Below is a small trained network, with its code and all its weights. Each question gives an input and a target symbol and asks what happens when units are switched off, that is, made to give their printed mean instead of their output.

import numpy as np


def w(rows, s, z=0):
    codes = np.array(rows[::2]) - 128.0
    scale = np.full(codes.shape[1], s)
    scale[-1] = z or s
    return codes * scale


def f(y):
    return y / 2 * (1 + np.tanh(0.7978845608 * (y + 0.044715 * y**3)))


def softmax(a):
    e = np.exp(a - a.max(-1, keepdims=True))
    return e / e.sum(-1, keepdims=True)


def log_softmax(a):
    a = a - a.max(-1, keepdims=True)
    return a - np.log(np.exp(a).sum(-1, keepdims=True))


def net(x, mask):
    ids = ['ΘΛΞΩαβγδεζμστψ'.index(c) for c in x.split()]
    T = len(ids)
    res = E[ids] + P[:T]
    r = res
    for j in range(3):
        rows = slice(4 * j, 4 * j + 4)
        q, k, v = (r @ M[0][rows].T for M in (Q, K, V))
        z = softmax(np.where(np.tri(T) > 0, q @ k.T / 4**0.5, -1e9)) @ v
        o = O[0][rows]
        res = res + np.where(mask[j], z, o[:, -1]) @ o[:, :-1]
    y = f(res @ A[0][:, :-1].T + A[0][:, -1])
    res = res + np.where(mask[3:15], y, B[0][:, -1]) @ B[0][:, :-1]
    return log_softmax(res[-1] @ U[:, :-1].T + U[:, -1])


Q, K, V, O, A, B = {}, {}, {}, {}, {}, {}
E = w([
[151,131,153],'Θ',
[161,141,174],'Λ',
[158,56,169],'Ξ',
[156,106,116],'Ω',
[159,140,167],'α',
[159,40,127],'β',
[167,111,184],'γ',
[143,170,157],'δ',
[141,154,130],'ε',
[155,95,168],'ζ',
[124,246,163],'μ',
[143,152,96],'σ',
[159,154,201],'τ',
[133,251,50],'ψ',
],0.016)
P = w([
[227,141,124],'0',
[92,59,83],'1',
[177,155,87],'2',
[97,165,189],'3',
[17,60,52],'4',
[183,135,68],'5',
[73,98,247],'6',
],0.016)
Q[0] = w([
[108,142,95],'H1',
[222,114,67],'H1',
[176,170,37],'H1',
[172,98,68],'H1',
[80,213,129],'H2',
[167,217,3],'H2',
[131,139,33],'H2',
[186,145,158],'H2',
[130,123,238],'H3',
[140,120,204],'H3',
[63,118,114],'H3',
[94,174,187],'H3',
],0.014)
K[0] = w([
[120,130,160],'H1',
[252,157,165],'H1',
[169,110,108],'H1',
[218,162,168],'H1',
[94,86,162],'H2',
[181,128,129],'H2',
[165,153,134],'H2',
[148,110,79],'H2',
[132,212,104],'H3',
[135,165,136],'H3',
[143,170,77],'H3',
[124,158,93],'H3',
],0.016)
V[0] = w([
[144,83,17],'H1',
[140,12,138],'H1',
[140,41,127],'H1',
[156,110,82],'H1',
[66,169,185],'H2',
[142,132,221],'H2',
[113,62,229],'H2',
[114,161,55],'H2',
[88,103,152],'H3',
[199,235,116],'H3',
[40,164,86],'H3',
[123,137,122],'H3',
],0.011)
O[0] = w([
[129,2,5,166],'H1',
[215,72,134,108],'H1',
[164,7,145,119],'H1',
[123,99,16,167],'H1',
[93,165,177,54],'H2',
[80,40,181,135],'H2',
[204,23,163,72],'H2',
[154,231,64,131],'H2',
[157,171,166,64],'H3',
[101,80,125,255],'H3',
[156,49,103,67],'H3',
[62,150,161,129],'H3',
],0.0078,0.0068)
A[0] = w([
[176,25,154,255],'N1',
[163,159,30,167],'N2',
[90,154,60,228],'N3',
[219,186,153,204],'N4',
[63,119,198,119],'N5',
[138,202,198,228],'N6',
[158,135,146,173],'N7',
[139,92,133,106],'N8',
[135,87,87,206],'N9',
[123,175,112,205],'N10',
[2,107,137,79],'N11',
[95,85,174,240],'N12',
],0.0099,0.003)
B[0] = w([
[184,221,92,247],'N1',
[169,103,212,226],'N2',
[183,11,147,229],'N3',
[142,165,175,163],'N4',
[27,40,137,156],'N5',
[42,100,85,176],'N6',
[133,125,164,132],'N7',
[200,244,88,153],'N8',
[109,175,147,181],'N9',
[82,46,68,188],'N10',
[157,42,151,188],'N11',
[140,253,213,176],'N12',
],0.006,0.013)
U = w([
[77,255,77,137],'Θ',
[142,149,180,101],'Λ',
[195,162,137,10],'Ξ',
[116,186,6,141],'Ω',
[124,187,156,169],'α',
[159,183,30,1],'β',
[156,157,191,88],'γ',
[93,195,140,170],'δ',
[113,168,85,151],'ε',
[169,167,140,103],'ζ',
[57,143,153,150],'μ',
[149,90,104,140],'σ',
[124,146,226,170],'τ',
[132,47,78,133],'ψ',
],0.0093,0.0068)

Each question gives the input, a string of symbols that net reads in full, and the target symbol t.
The units are the heads (4 rows each of Q, K, V and O) and the neurons (one row each of A and B). Each row of codes is followed by its name. A weight is (code - 128) times the scale printed after its matrix; where a second scale follows, it is the last column's (O, A, B and U).
mask holds one flag per unit, heads first, then neurons. A switched-off unit (its flag False) gives its mean, the last column of its rows in O or B, instead of its output. The means were averaged over made-up inputs and are rounded, as every weight is.
A unit's drop is (log p(t) with every unit on - log p(t) with that unit switched off) / (log p(t) with every unit on - log p(t) with every unit switched off).
The circuit of an input: a set's keep is (log p(t) with only the set's units on - log p(t) with every unit switched off) / (log p(t) with every unit on - log p(t) with every unit switched off). Starting from the 12 units with the biggest drops (on a tie, the unit counted first), units are removed one at a time, each time the one whose removal leaves the highest keep (on an exact tie, the one counted first), for as long as the keep stays at least 0.8.
units of the circuit, in order: the units of the circuit, biggest drop first
k most important neurons: the k neurons with the biggest drops, biggest first
which heads matter: for each layer, one digit per head in row order, 1 if its drop is at least 0.15 and else 0, layers parted by /
drop when u is switched off: that unit's drop, to one decimal
input ψ α ψ Λ Λ δ, target Ω: units of the circuit, in order => (H2, N10)
input γ ψ Ξ ψ μ τ τ, target μ: units of the circuit, in order => (H1, N5, N6)
input ε Λ μ ε ψ β α, target ψ: units of the circuit, in order => (H1, H3)
input ε ψ Ω Ξ, target ψ: units of the circuit, in order => (H1, H3)
input μ β μ μ, target β: most important neuron => (N1)
input ψ Θ τ μ ψ ζ Λ, target ψ: units of the circuit, in order => (H1, H3)
input ε τ α μ, target τ: which heads matter => 110
input μ μ σ σ, target μ: 3 most important neurons => (N1, N5, N6)
input τ ζ Λ β μ β Ξ, target μ: units of the circuit, in order => (H1, H2, N5, N6)
input μ Ξ Ξ, target Θ: which heads matter => 101
input ζ μ ε Θ ψ Λ σ, target ψ: which heads matter => 100
input ψ ψ τ, target Ω: which heads matter => 110
input τ Θ Ω ψ μ, target ψ: units of the circuit, in order => (N11, N3)
input μ ε τ, target Θ: units of the circuit, in order => (H1)
input Λ β ζ Ξ Ξ μ τ, target Ξ: 2 most important neurons => (N1, N8)
input ψ β σ τ, target β: which heads matter => 100
input μ Ω ε ψ ψ ψ, target Θ: which heads matter => 101
input ψ Ξ μ μ, target Ξ: units of the circuit, in order => (H1, H2, N1)
input α μ δ τ μ, target τ: 4 most important neurons => (N12, N11, N10, N6)
input σ Ξ β α, target Ξ: most important neuron => (N1)
input Θ μ δ μ β, target μ: 2 most important neurons => (N5, N6)
input γ ε ε Θ β τ Ω, target β: 2 most important neurons => (N1, N8)
input ζ τ Θ τ τ, target τ: which heads matter => 010
input μ Ξ γ ψ Λ μ, target Θ: 2 most important neurons => (N6, N11)
input σ ψ α γ, target ψ: 2 most important neurons => (N3, N1)
input ψ Ξ Ω μ δ β, target Ω: 2 most important neurons => (N10, N11)
input ε Ξ ψ Ω ψ ψ β, target ψ: units of the circuit, in order => (H3)
input ζ β ψ Ξ, target β: 3 most important neurons => (N1, N8, N2)
input Ω ζ δ ψ Ω τ ζ, target Ω: drop when N3 is switched off => 0.1
input Ω τ α ζ τ β ψ, target τ: drop when H1 is switched off => 0.3
